Below are the code and all the weights of a small trained network. Each question names an input and a class and asks about switching units off, where a switched-off unit gives its printed mean instead of its output.

import numpy as np


def w(rows, s, z=0):
    codes = np.array(rows[::2]) - 128.0
    scale = np.full(codes.shape[1], s)
    scale[-1] = z or s
    return codes * scale


def f(y):
    return y / 2 * (1 + np.tanh(0.7978845608 * (y + 0.044715 * y**3)))


def log_softmax(a):
    a = a - a.max(-1, keepdims=True)
    return a - np.log(np.exp(a).sum(-1, keepdims=True))


def net(x, mask):
    res = np.array(x, float).reshape(1, 5) / 4 @ E
    y = f(res @ A[0][:, :-1].T + A[0][:, -1])
    res = res + np.where(mask, y, B[0][:, -1]) @ B[0][:, :-1]
    return log_softmax(res[-1] @ U[:, :-1].T + U[:, -1])


A, B = {}, {}
E = w([
[86,186,147,146,165,102,83,43,143,126],'x0',
[157,113,221,66,175,75,245,153,185,232],'x1',
[15,127,133,59,55,175,127,61,83,89],'x2',
[187,241,113,45,133,149,74,196,117,213],'x3',
[125,110,60,2,248,81,128,103,24,52],'x4',
],0.007)
A[0] = w([
[190,171,171,180,111,158,76,179,172,185,215],'neuron 0',
[134,145,154,214,99,138,81,87,193,134,148],'neuron 1',
[182,160,172,173,128,145,134,196,205,184,253],'neuron 2',
[162,158,133,53,202,82,117,98,102,114,154],'neuron 3',
[163,149,95,65,203,68,141,105,68,114,150],'neuron 4',
[20,139,108,91,61,190,109,111,71,87,116],'neuron 5',
[125,169,127,59,206,80,85,90,84,114,86],'neuron 6',
[116,158,82,21,190,71,103,95,51,91,136],'neuron 7',
[150,155,154,51,159,122,135,156,83,164,124],'neuron 8',
[187,128,127,100,133,118,183,195,124,152,154],'neuron 9',
[108,94,230,165,143,69,198,70,213,132,104],'neuron 10',
[79,168,94,46,182,113,79,61,45,93,190],'neuron 11',
[85,91,207,172,147,63,253,76,134,84,121],'neuron 12',
[56,131,107,107,61,187,129,93,98,87,125],'neuron 13',
[76,86,38,139,120,133,115,105,66,61,138],'neuron 14',
[210,93,112,157,147,134,151,161,65,90,93],'neuron 15',
[180,143,157,74,111,124,199,175,179,200,141],'neuron 16',
[179,98,117,153,124,106,155,148,146,90,98],'neuron 17',
[44,46,199,130,114,84,162,15,162,112,203],'neuron 18',
[25,147,82,96,33,178,64,81,75,80,138],'neuron 19',
[161,194,125,235,97,159,21,126,174,142,89],'neuron 20',
[196,53,79,213,123,143,181,180,101,93,138],'neuron 21',
[167,180,142,130,118,116,151,180,129,217,149],'neuron 22',
[166,121,82,70,188,62,108,139,54,71,182],'neuron 23',
[197,29,41,142,149,105,133,161,76,64,103],'neuron 24',
[153,98,209,132,140,120,214,136,174,178,197],'neuron 25',
[204,157,194,94,133,117,166,220,179,239,80],'neuron 26',
],0.007,0.0035)
B[0] = w([
[199,183,95,123,45,81,102,131,174,141,218],'neuron 0',
[97,162,114,210,58,103,131,101,154,127,180],'neuron 1',
[162,144,132,114,36,67,137,121,150,148,237],'neuron 2',
[135,135,74,146,173,182,166,188,168,218,192],'neuron 3',
[130,148,83,143,211,155,139,156,168,174,206],'neuron 4',
[103,138,185,113,96,184,110,85,76,95,223],'neuron 5',
[124,185,105,139,148,186,153,157,133,184,190],'neuron 6',
[116,175,92,146,186,201,95,151,138,177,240],'neuron 7',
[136,152,125,107,173,163,136,170,142,176,175],'neuron 8',
[166,114,137,80,161,114,117,148,112,115,182],'neuron 9',
[68,83,138,168,106,59,182,115,166,180,210],'neuron 10',
[91,194,129,123,153,255,113,133,119,164,254],'neuron 11',
[79,73,125,163,183,101,175,124,135,137,215],'neuron 12',
[94,153,173,107,103,156,123,71,76,67,202],'neuron 13',
[148,113,151,67,151,151,92,118,105,74,219],'neuron 14',
[155,88,99,134,158,112,118,137,143,86,155],'neuron 15',
[173,87,182,70,110,128,150,159,126,188,215],'neuron 16',
[134,91,131,126,147,73,122,124,133,120,139],'neuron 17',
[21,90,143,177,129,153,171,115,100,133,243],'neuron 18',
[109,155,175,95,90,191,73,56,58,81,251],'neuron 19',
[121,217,58,188,56,107,73,101,181,115,193],'neuron 20',
[120,92,116,131,137,31,106,137,141,55,178],'neuron 21',
[201,112,126,117,83,106,109,159,127,152,194],'neuron 22',
[141,118,71,125,237,208,94,192,153,136,227],'neuron 23',
[136,92,90,113,187,112,111,152,124,47,194],'neuron 24',
[111,62,182,100,132,74,177,138,147,180,226],'neuron 25',
[201,111,174,68,75,81,128,168,97,194,234],'neuron 26',
],0.0074,0.0087)
U = w([
[40,98,167,171,129,84,223,108,160,149,45],'0',
[230,139,177,3,99,91,148,158,145,172,55],'1',
[156,222,82,214,55,90,76,104,182,105,158],'2',
[87,174,196,78,95,186,92,53,50,61,254],'3',
[120,194,67,105,198,207,115,154,140,166,150],'4',
[156,89,81,97,195,100,108,152,122,32,88],'5',
],0.0077,0.00086)

Each question gives the input, the list of numbers given to net, and the class t.
The units are the neurons (one row each of A and B). Each row of codes is followed by its name. A weight is (code - 128) times the scale printed after its matrix; where a second scale follows, it is the last column's (A, B and U).
mask holds one flag per neuron, in row order. A switched-off neuron (its flag False) gives its mean, the last column of its row in B, instead of its output. The means were averaged over made-up inputs and are rounded, as every weight is.
A unit's drop is (log p(t) with every unit on - log p(t) with that unit switched off) / (log p(t) with every unit on - log p(t) with every unit switched off).
The circuit of an input: a set's keep is (log p(t) with only the set's units on - log p(t) with every unit switched off) / (log p(t) with every unit on - log p(t) with every unit switched off). Starting from the 12 units with the biggest drops (on a tie, the unit counted first), units are removed one at a time, each time the one whose removal leaves the highest keep (on an exact tie, the one counted first), for as long as the keep stays at least 0.8.
units of the circuit, in order: the units of the circuit, biggest drop first
k most important neurons: the k neurons with the biggest drops, biggest first
drop of u: that unit's drop, to one decimal
input [2,-7,1,-8,-6], class 3: units of the circuit, in order : (neuron 19)
input [-8,0,-5,2,5], class 5: units of the circuit, in order : (neuron 24; neuron 21)
input [-3,-7,-5,7,1], class 2: units of the circuit, in order : (neuron 20; neuron 0)
input [-5,4,-2,-4,3], class 0: units of the circuit, in order : (neuron 12; neuron 0)
input [-7,-6,3,-2,8], class 4: 2 most important neurons : (neuron 23; neuron 7)
input [0,-2,-1,-4,-4], class 2: units of the circuit, in order : (neuron 20; neuron 1)
input [3,0,-8,-4,0], class 0: units of the circuit, in order : (neuron 10; neuron 7)
input [-5,1,-8,-2,-8], class 1: 3 most important neurons : (neuron 26; neuron 16; neuron 25)
input [5,1,-1,4,-1], class 1: 2 most important neurons : (neuron 18; neuron 7)
input [2,-3,6,0,8], class 4: 2 most important neurons : (neuron 7; neuron 23)
input [-1,2,2,-6,6], class 4: drop of neuron 24 : 0.0
input [-1,7,8,0,3], class 4: drop of neuron 7 : 0.4
input [-1,6,1,-4,5], class 0: drop of neuron 10 : 0.4
input [6,-8,0,6,-3], class 2: units of the circuit, in order : (neuron 20)
input [-1,-6,0,8,-1], class 2: drop of neuron 20 : 0.2
